Below are the code and all the weights of a small trained network. Each question names an input and a target symbol and asks about switching units off, where a switched-off unit gives its printed mean instead of its output.

import numpy as np


def w(rows, s, z=0):
    codes = np.array(rows[::2]) - 128.0
    scale = np.full(codes.shape[1], s)
    scale[-1] = z or s
    return codes * scale


def norm(h):
    return h / np.sqrt((h * h).mean(-1, keepdims=True) + 1e-5)


def f(y):
    return np.maximum(y, 0)


def softmax(a):
    e = np.exp(a - a.max(-1, keepdims=True))
    return e / e.sum(-1, keepdims=True)


def log_softmax(a):
    a = a - a.max(-1, keepdims=True)
    return a - np.log(np.exp(a).sum(-1, keepdims=True))


def net(x, mask):
    ids = ['ΔΛΣΨΩαβγεηθμξφ'.index(c) for c in x.split()]
    T = len(ids)
    res = E[ids] + P[:T]
    u = 0
    for l in range(3):
        q, k, v = (norm(res) @ M[l].T for M in (Q, K, V))
        z = softmax(np.where(np.tri(T) > 0, q @ k.T / 4**0.5, -1e9)) @ v
        res = res + np.where(mask[u], z, O[l][:, -1]) @ O[l][:, :-1]
        u += 1
        y = f(norm(res) @ A[l][:, :-1].T + A[l][:, -1])
        res = res + np.where(mask[u : u + 4], y, B[l][:, -1]) @ B[l][:, :-1]
        u += 4
    return log_softmax(norm(res)[-1] @ U[:, :-1].T + U[:, -1])


Q, K, V, O, A, B = {}, {}, {}, {}, {}, {}
E = w([
[128,176,198,154,235,187,92,173],'Δ',
[65,231,116,93,208,198,112,108],'Λ',
[77,116,131,193,98,120,57,217],'Σ',
[90,195,44,145,95,132,51,159],'Ψ',
[213,70,85,71,109,197,141,169],'Ω',
[135,94,99,163,121,101,134,146],'α',
[105,125,115,108,183,128,186,66],'β',
[206,127,148,111,103,162,79,150],'γ',
[97,142,142,127,112,108,114,109],'ε',
[134,150,78,167,165,162,239,57],'η',
[5,180,151,121,154,191,178,146],'θ',
[114,85,95,167,144,198,173,129],'μ',
[75,179,143,199,67,51,89,145],'ξ',
[78,96,126,108,158,117,96,148],'φ',
],0.019)
P = w([
[145,171,139,156,111,2,156,212],'0',
[147,144,158,145,78,37,144,186],'1',
[149,105,165,149,65,56,126,159],'2',
[136,76,165,157,65,91,110,130],'3',
[118,45,166,157,82,122,107,78],'4',
[110,25,170,157,74,135,97,69],'5',
[117,19,163,161,71,138,93,45],'6',
],0.0075)
Q[0] = w([
[102,178,25,82,181,89,171,165],'0.h1',
[132,194,77,72,106,135,66,217],'0.h1',
[105,56,218,193,144,188,196,227],'0.h1',
[200,120,1,71,139,207,147,244],'0.h1',
],0.0062)
K[0] = w([
[73,140,84,164,162,23,163,173],'0.h1',
[116,149,101,101,74,93,156,176],'0.h1',
[164,132,190,149,153,254,85,207],'0.h1',
[120,145,94,54,58,97,212,167],'0.h1',
],0.0068)
V[0] = w([
[84,146,127,72,3,136,136,83],'0.h1',
[197,118,54,48,72,54,145,146],'0.h1',
[80,82,21,107,69,67,175,79],'0.h1',
[135,127,111,69,84,140,208,186],'0.h1',
],0.006)
O[0] = w([
[128,106,111,127,81,171,127,134,147],'0.h1',
[144,92,123,96,128,201,133,35,1],'0.h1',
[60,163,113,50,60,145,174,248,86],'0.h1',
[88,170,95,135,204,154,122,2,44],'0.h1',
],0.0063,0.00085)
A[0] = w([
[107,121,203,140,32,76,126,171,207],'0.n1',
[75,84,164,221,204,169,141,97,220],'0.n2',
[103,173,174,169,203,253,46,151,249],'0.n3',
[126,16,125,207,226,8,170,163,223],'0.n4',
],0.0055,0.0021)
B[0] = w([
[82,192,182,21,174,55,192,113,255],'0.n1',
[126,187,116,152,89,2,170,154,207],'0.n2',
[178,130,100,106,128,32,112,24,199],'0.n3',
[183,157,183,95,94,110,95,113,240],'0.n4',
],0.0084,0.0058)
Q[1] = w([
[18,99,178,148,167,15,255,6],'1.h1',
[103,218,161,118,41,27,200,118],'1.h1',
[14,56,27,220,179,164,194,218],'1.h1',
[215,143,75,149,216,209,81,159],'1.h1',
],0.0054)
K[1] = w([
[95,202,123,129,78,65,162,2],'1.h1',
[105,105,67,169,97,91,58,51],'1.h1',
[114,152,49,142,171,105,142,201],'1.h1',
[164,74,163,152,137,142,230,180],'1.h1',
],0.0081)
V[1] = w([
[126,142,171,152,147,254,101,113],'1.h1',
[161,117,132,144,65,111,190,184],'1.h1',
[154,135,13,90,89,72,116,172],'1.h1',
[135,65,192,163,123,191,120,164],'1.h1',
],0.0067)
O[1] = w([
[104,112,26,144,147,71,122,78,9],'1.h1',
[83,129,159,190,111,106,164,153,123],'1.h1',
[137,131,150,73,61,225,98,105,192],'1.h1',
[55,87,69,103,105,1,228,119,2],'1.h1',
],0.0092,0.0076)
A[1] = w([
[217,78,123,110,28,158,118,121,206],'1.n1',
[144,70,39,74,82,133,234,254,254],'1.n2',
[141,142,15,77,176,166,168,119,96],'1.n3',
[206,157,189,55,62,78,185,141,73],'1.n4',
],0.0065,0.00081)
B[1] = w([
[2,201,168,148,127,157,86,126,206],'1.n1',
[152,220,159,155,149,138,196,22,149],'1.n2',
[159,140,146,127,126,23,176,174,144],'1.n3',
[144,134,107,232,100,137,96,115,255],'1.n4',
],0.0093,0.0078)
Q[2] = w([
[149,53,46,140,233,2,137,238],'2.h1',
[129,86,98,132,204,129,195,121],'2.h1',
[207,121,73,185,186,88,125,172],'2.h1',
[58,196,144,173,18,183,21,54],'2.h1',
],0.0085)
K[2] = w([
[177,218,171,197,159,143,156,216],'2.h1',
[212,151,160,120,187,185,174,153],'2.h1',
[155,162,188,184,176,109,118,192],'2.h1',
[32,78,62,149,2,135,100,60],'2.h1',
],0.0073)
V[2] = w([
[151,128,195,156,127,78,164,136],'2.h1',
[119,109,128,112,146,127,196,223],'2.h1',
[102,93,141,81,106,117,254,50],'2.h1',
[88,129,49,65,99,132,159,180],'2.h1',
],0.0079)
O[2] = w([
[225,157,82,69,188,111,106,120,146],'2.h1',
[99,117,133,181,194,148,214,225,2],'2.h1',
[255,167,139,132,37,112,111,187,32],'2.h1',
[99,191,158,119,109,171,112,182,15],'2.h1',
],0.01,0.007)
A[2] = w([
[90,49,152,123,225,115,93,134,219],'2.n1',
[33,127,134,53,166,96,1,198,250],'2.n2',
[151,153,186,62,139,91,74,97,71],'2.n3',
[150,113,192,75,75,137,124,34,122],'2.n4',
],0.0062,0.0023)
B[2] = w([
[219,139,126,209,72,222,126,158,171],'2.n1',
[141,207,1,118,84,181,106,96,226],'2.n2',
[131,46,23,102,180,102,173,152,231],'2.n3',
[120,67,173,32,80,122,114,171,253],'2.n4',
],0.0077,0.0081)
U = w([
[150,101,162,182,177,51,116,118,83],'Δ',
[161,213,157,126,128,164,84,51,254],'Λ',
[125,142,56,206,131,125,96,182,73],'Σ',
[8,123,142,142,85,174,120,133,106],'Ψ',
[165,110,153,126,24,131,145,147,128],'Ω',
[126,98,175,103,107,143,100,124,203],'α',
[151,35,184,134,179,202,187,138,73],'β',
[72,7,93,139,87,90,132,57,75],'γ',
[110,130,128,39,175,106,184,170,76],'ε',
[138,149,96,186,134,168,223,91,66],'η',
[67,185,112,146,177,124,199,116,62],'θ',
[101,117,168,219,135,149,154,166,108],'μ',
[59,183,132,147,118,42,132,160,40],'ξ',
[154,69,34,130,155,193,127,169,85],'φ',
],0.012,0.006)

Each question gives the input, a string of symbols that net reads in full, and the target symbol t.
The units are the heads (4 rows each of Q, K, V and O) and the neurons (one row each of A and B). Each row of codes is followed by its name. A weight is (code - 128) times the scale printed after its matrix; where a second scale follows, it is the last column's (O, A, B and U).
mask holds one flag per unit, layer by layer, with each layer's heads first. A switched-off unit (its flag False) gives its mean, the last column of its rows in O or B, instead of its output. The means were averaged over made-up inputs and are rounded, as every weight is.
A unit's drop is (log p(t) with every unit on - log p(t) with that unit switched off) / (log p(t) with every unit on - log p(t) with every unit switched off).
The circuit of an input: a set's keep is (log p(t) with only the set's units on - log p(t) with every unit switched off) / (log p(t) with every unit on - log p(t) with every unit switched off). Starting from the 12 units with the biggest drops (on a tie, the unit counted first), units are removed one at a time, each time the one whose removal leaves the highest keep (on an exact tie, the one counted first), for as long as the keep stays at least 0.8.
circuit, biggest first: the units of the circuit, biggest drop first
most important unit: the unit with the biggest drop
k most important neurons: the k neurons with the biggest drops, biggest first
top k neurons in layer l: the k neurons of layer l with the biggest drops, biggest first
input ε Δ γ Δ φ Σ, target Δ: circuit, biggest first	[0.h1; 1.h1]
input Λ α Ω γ φ, target γ: most important unit	1.n2
input ξ φ γ Σ, target γ: circuit, biggest first	[0.h1; 1.h1; 2.h1]
input η ε ε Ψ ε α, target Ψ: circuit, biggest first	[0.h1; 1.n1]
input Σ ξ Ψ ε Σ, target Ψ: circuit, biggest first	[2.h1; 0.h1]
input ε φ ε ε ξ, target ξ: 2 most important neurons	[0.n3; 0.n1]
input ε θ ε μ α Ψ ε, target Ψ: circuit, biggest first	[2.h1; 0.h1]
input α ε ε θ β Δ α, target Δ: circuit, biggest first	[0.h1; 2.h1]
input Ω Ω θ ε Σ, target Ω: 3 most important neurons	[0.n1; 0.n2; 1.n1]
input β θ β Ω Ψ μ, target Ψ: circuit, biggest first	[0.n2; 2.h1; 0.h1]
input ε Λ ε Δ Δ φ Ω, target Ω: circuit, biggest first	[2.h1; 1.h1; 0.n2; 0.n3]
input η Λ ξ Ω ε η ε, target Ω: circuit, biggest first	[2.h1; 1.h1; 0.h1]
input α β β Δ ε ε, target Δ: circuit, biggest first	[0.h1; 1.h1; 2.h1]
input Δ φ Σ, target Δ: circuit, biggest first	[0.h1; 2.h1]
input Σ ε Δ Δ θ φ, target Δ: circuit, biggest first	[0.h1; 1.h1]
input Ω ε φ, target Ω: most important unit	1.h1
input β Ω μ ε ε φ μ, target Ω: circuit, biggest first	[1.h1; 2.h1; 0.n2; 0.h1]
input Λ ξ ε η Ω Ω η, target Ω: top 2 neurons in layer 1	[1.n2; 1.n4]
input η Ω β β Ψ β, target Ψ: 3 most important neurons	[1.n2; 1.n3; 0.n2]
input Σ Ψ ε γ ε Ω ξ, target Ω: 2 most important neurons	[0.n1; 0.n3]
input ε β β μ, target μ: 3 most important neurons	[0.n3; 2.n2; 0.n2]
input ε ξ φ, target φ: most important neuron	[2.n3]
input Ω μ ε ξ, target Ω: 3 most important neurons	[0.n1; 0.n2; 1.n1]
input φ ε β Ω Ω Ω Σ, target Ω: top 3 neurons in layer 0	[0.n2; 0.n1; 0.n4]
input Ψ ξ θ Ω β Ω, target Ω: top 2 neurons in layer 1	[1.n3; 1.n4]
input μ ε ξ β θ ε, target ε: 2 most important neurons	[0.n1; 1.n1]
input Λ β γ ε, target γ: most important unit	0.h1
input ε ε ε β, target β: 2 most important neurons	[2.n2; 0.n3]
input μ η β β, target β: top 2 neurons in layer 0	[0.n3; 0.n1]
